Rows, each followed by one of two labels for a hidden trait (new trait and labels in each part)
(in the rows, 128 means zero)
[126 116 129 121 132 129 100 130 137 128 122 111 115 125 118 122 119 110
 125  33 123 110 129 131 135 141 130 129 101 129 105 131 131 119 122 131
 172 133 124 126 162 120 103 129 110 111 116 132 150 116 127 127 139 144
 136 132 160 125]
G
[123 109 130 132 126 130  73 130 135 123 118 110 113 134 121 128 119  95
 127  65 120  97 132 132 141 163 133 127  95 131  91 138 158 132 124 135
 183 137 122 127 173 114 100 129 106 102 106 129 149 113 125 127 144 145
 152 129 173 116]
G
[127 101 128 128 116 126  94 127 138 113 125 107  94 130 124 134 123 140
 121  38 126  96 131 128 140 133 129 135 102 124 115 139 160 111 118 126
 180 116 128 117 172 113 117 131 104 118 123 141 153 120 131 121 135 120
 138 133 162 126]
G
[125 105 128 147 116 128  78 127 132 115 125 114 119 135 127 129 123 125
 126 110 125 114 129 128 139 152 130 129 104 126 101 135 152 125 123 131
 166 131 129 126 149 115 119 130 111 115 117 136 159 122 128 126 135 127
 157 129 138 121]
G
[127 104 129 123 120 126 113 129 139 120 121 103  93 127 122 135 115 139
 121  26 125 109 128 130 138 135 128 136 100 123 109 138 152 104 122 125
 175 118 129 117 175 114 113 130 104 118 118 138 148 122 129 124 136 127
 134 135 174 128]
G
[127 112 129 113 130 126  86 128 141 117 125 102  91 122 121 126 129 133
 119   1 124  90 130 129 135 123 128 134 106 127 112 140 152  98 119 126
 184 118 125 116 174 119 105 132 104 113 125 145 150 115 131 119 138 130
 132 133 163 131]
G
[127 123 129 123 125 125  72 126 130 108 130 125 116 127 128 123 143 129
 123  54 124 106 128 126 130 134 128 129 114 127 124 133 147 108 123 127
 174 129 128 121 144 122 122 133 117 117 131 149 129 125 132 120 132 126
 152 129 108 130]
R
[129  98 129 119 116 124 115 127 142 117 123  98  81 125 123 137 119 159
 117   9 127 106 126 129 139 126 126 140 104 120 115 139 154  95 120 122
 169 112 131 115 173 113 120 132 101 125 126 145 141 121 131 120 131 119
 136 137 159 133]
G
[126 108 129 119 125 126  79 129 139 116 122 108  97 126 121 128 125 125
 120   1 122  92 129 130 139 139 129 133  99 127 107 140 157 110 119 128
 192 125 125 119 175 115 105 132 100 112 119 146 148 115 130 121 140 134
 144 134 165 127]
G
[125 110 128 129 122 127  61 127 136 107 127 118 108 131 125 128 138 121
 121  46 123  78 135 127 140 137 130 131 100 128 118 140 171 118 117 130
 187 119 125 119 174 116 114 132 107 108 129 145 157 118 133 119 137 124
 152 129 155 124]
R
[128 122 130 107 132 125  99 129 137 118 124 108 101 120 121 123 135 129
 122   1 123 101 127 129 130 129 128 131 111 128 121 136 145 100 122 126
 179 129 126 120 163 123 105 133 106 116 126 148 137 120 131 120 137 135
 138 134 142 133]
R
[126 103 129 121 122 127  83 127 140 112 125 103  90 127 121 129 127 135
 118   1 124  84 132 128 139 129 129 135  96 125 115 141 160 105 117 127
 188 115 127 117 177 114 108 129 103 113 124 147 155 117 131 120 138 125
 143 134 166 128]
G
[127 115 128 123 127 127 101 126 135 117 130 118 106 126 124 126 135 140
 120  39 128  95 131 126 133 115 128 132 119 126 135 134 146 110 119 126
 160 114 129 118 152 123 119 131 116 122 133 139 152 121 132 122 133 120
 132 131 149 130]
G
[127 109 128 120 124 126  93 127 136 115 127 109  97 125 122 127 130 136
 120   9 126  95 130 128 136 126 128 134 108 126 120 137 151 105 119 126
 173 118 128 118 169 119 115 131 108 119 129 149 149 120 131 121 134 125
 138 133 153 130]
G
[128 122 129 113 134 127  94 128 133 122 128 117 115 122 122 119 135 126
 123  26 125 104 127 128 128 123 128 129 119 128 124 132 132 107 122 127
 161 131 127 123 152 126 114 131 117 117 129 145 139 123 131 123 134 135
 139 131 123 132]
G
[130 121 129 111 126 124 125 129 137 120 124 110 103 121 125 130 128 145
 123  35 126 120 123 128 129 128 126 133 114 124 124 133 134 104 127 123
 162 130 128 120 144 123 118 132 108 128 126 143 120 122 130 123 130 129
 134 134 124 135]
G
[125 129 130 120 137 129  75 130 134 120 125 124 123 126 122 120 135  97
 126  45 121  97 131 130 133 143 131 126 109 133 112 134 146 123 123 132
 174 135 121 126 155 125 103 130 116 107 119 139 141 116 129 124 142 145
 143 128 148 124]
R
[129 117 129 116 129 127 140 130 137 132 121 105 107 123 120 130 115 134
 125  40 125 126 125 131 134 131 128 132 115 126 112 133 127 115 126 126
 153 129 127 123 149 123 114 129 123 125 120 134 137 121 128 127 131 136
 123 134 152 130]
G
[127 117 129 120 126 125  82 127 134 110 127 116 108 126 125 126 137 126
 121  24 124 102 129 127 134 136 129 131 108 128 120 137 157 105 123 127
 176 126 126 121 165 120 115 132 110 117 126 145 140 119 131 121 136 129
 145 131 138 129]
R
[124 122 127 126 133 131  74 127 132 119 132 126 119 125 122 119 139 112
 122  47 125  79 137 127 137 121 131 128 110 132 131 135 153 124 117 132
 153 115 123 122 159 124 109 129 122 111 130 138 164 120 130 122 137 129
 136 127 158 124]
G
[126 124 129 116 135 128  81 128 138 120 126 118 109 124 122 123 138 114
 121  11 123  84 133 129 133 128 130 130 111 131 126 135 152 112 119 129
 174 126 122 121 163 125 104 131 114 111 125 141 149 118 130 122 139 134
 135 130 163 128]
R
[131 113 129 108 124 123 118 127 139 113 127 104  90 119 122 128 133 157
 118   1 127 106 123 127 129 115 125 135 112 122 128 137 140  95 120 120
 192 120 131 115 172 121 119 135 105 128 135 152 136 122 133 119 130 123
 135 137 128 139]
R
[126 110 129 120 125 127  85 129 138 117 121 105  96 127 122 129 123 121
 123   9 122 102 129 130 139 146 130 132 105 127 105 140 153 109 122 128
 191 128 125 121 176 117 106 131 103 113 116 140 147 114 129 123 140 135
 144 135 161 126]
G
[129 100 128 125 112 123 109 126 139 109 127 100  86 126 124 134 126 164
 116  13 127 109 125 127 137 124 126 138 104 119 118 136 154  94 120 121
 176 114 133 117 164 112 126 133 104 126 130 148 146 123 133 119 130 115
 143 136 142 133]
G
[127 112 129 116 124 125  76 127 137 112 127 115  96 124 123 126 134 134
 119   1 124 100 129 127 135 127 128 133 106 125 120 137 154 100 119 126
 183 121 127 118 164 118 113 132 107 119 129 149 145 118 132 119 136 127
 145 133 140 132]
R
[125 128 130 118 134 127  66 129 136 114 123 118 107 127 123 124 134 100
 124  16 120  85 133 130 136 145 132 129 102 132 113 140 156 117 122 132
 195 133 121 121 167 122  99 131 108 107 117 139 140 114 129 121 142 140
 145 130 159 124]
R
[127  99 129 123 114 124  98 127 141 110 123  98  85 128 124 137 122 151
 119   6 125 101 129 128 143 134 127 138  96 122 111 143 165  97 119 124
 185 114 130 115 183 113 117 132 100 120 124 146 146 120 132 119 134 118
 143 137 168 129]
G
[124 113 129 128 128 129  74 129 137 118 122 113 106 131 121 127 126 107
 123  36 121  83 134 131 141 146 132 131  98 131 105 140 164 121 119 132
 184 125 122 121 179 116  95 129 106 105 115 135 154 114 128 123 142 135
 147 130 179 121]
G
[124 106 128 136 117 128  81 127 136 114 123 117 104 135 127 134 126 123
 123  88 124  94 135 129 142 145 131 132  98 128 110 139 167 124 120 130
 172 118 125 121 169 112 114 129 105 112 118 134 150 120 129 122 138 123
 147 129 161 121]
G
[127  96 128 132 109 126  89 126 136 112 126 108 108 132 124 130 120 149
 122  83 127 118 125 127 140 142 127 133 105 120 100 136 144 113 123 126
 167 126 134 123 154 108 131 132 105 121 124 144 152 125 130 124 131 122
 156 134 131 127]
G
[127 132 128 115 141 128 106 128 134 124 130 125 110 121 124 122 140 118
 121  15 125  81 135 128 130 112 129 130 120 132 145 136 146 111 120 128
 154 116 121 119 158 129 106 129 122 116 132 139 150 122 131 120 137 129
 116 129 169 131]
R
[126 105 129 122 125 127  97 129 141 120 122 105  93 126 119 130 120 129
 120   4 123  94 131 131 140 134 130 133 102 126 110 139 154 109 119 128
 177 118 125 118 187 115 104 131 103 112 118 138 156 116 129 122 140 132
 135 134 183 126]
G
[126 103 129 124 118 126 101 128 137 117 121 108  96 130 123 133 119 136
 122  48 124 105 129 130 139 142 129 134 102 125 107 139 153 110 121 127
 180 121 128 119 170 113 113 130 103 116 119 140 144 118 129 123 136 129
 143 134 165 125]
G
[127 127 129 113 139 129  99 129 135 126 129 118 137 120 119 115 134 115
 123  11 124  99 128 128 129 121 129 128 123 130 123 131 128 114 121 129
 170 129 125 124 148 128 109 131 117 114 129 141 146 119 129 124 135 140
 134 131 135 133]
G
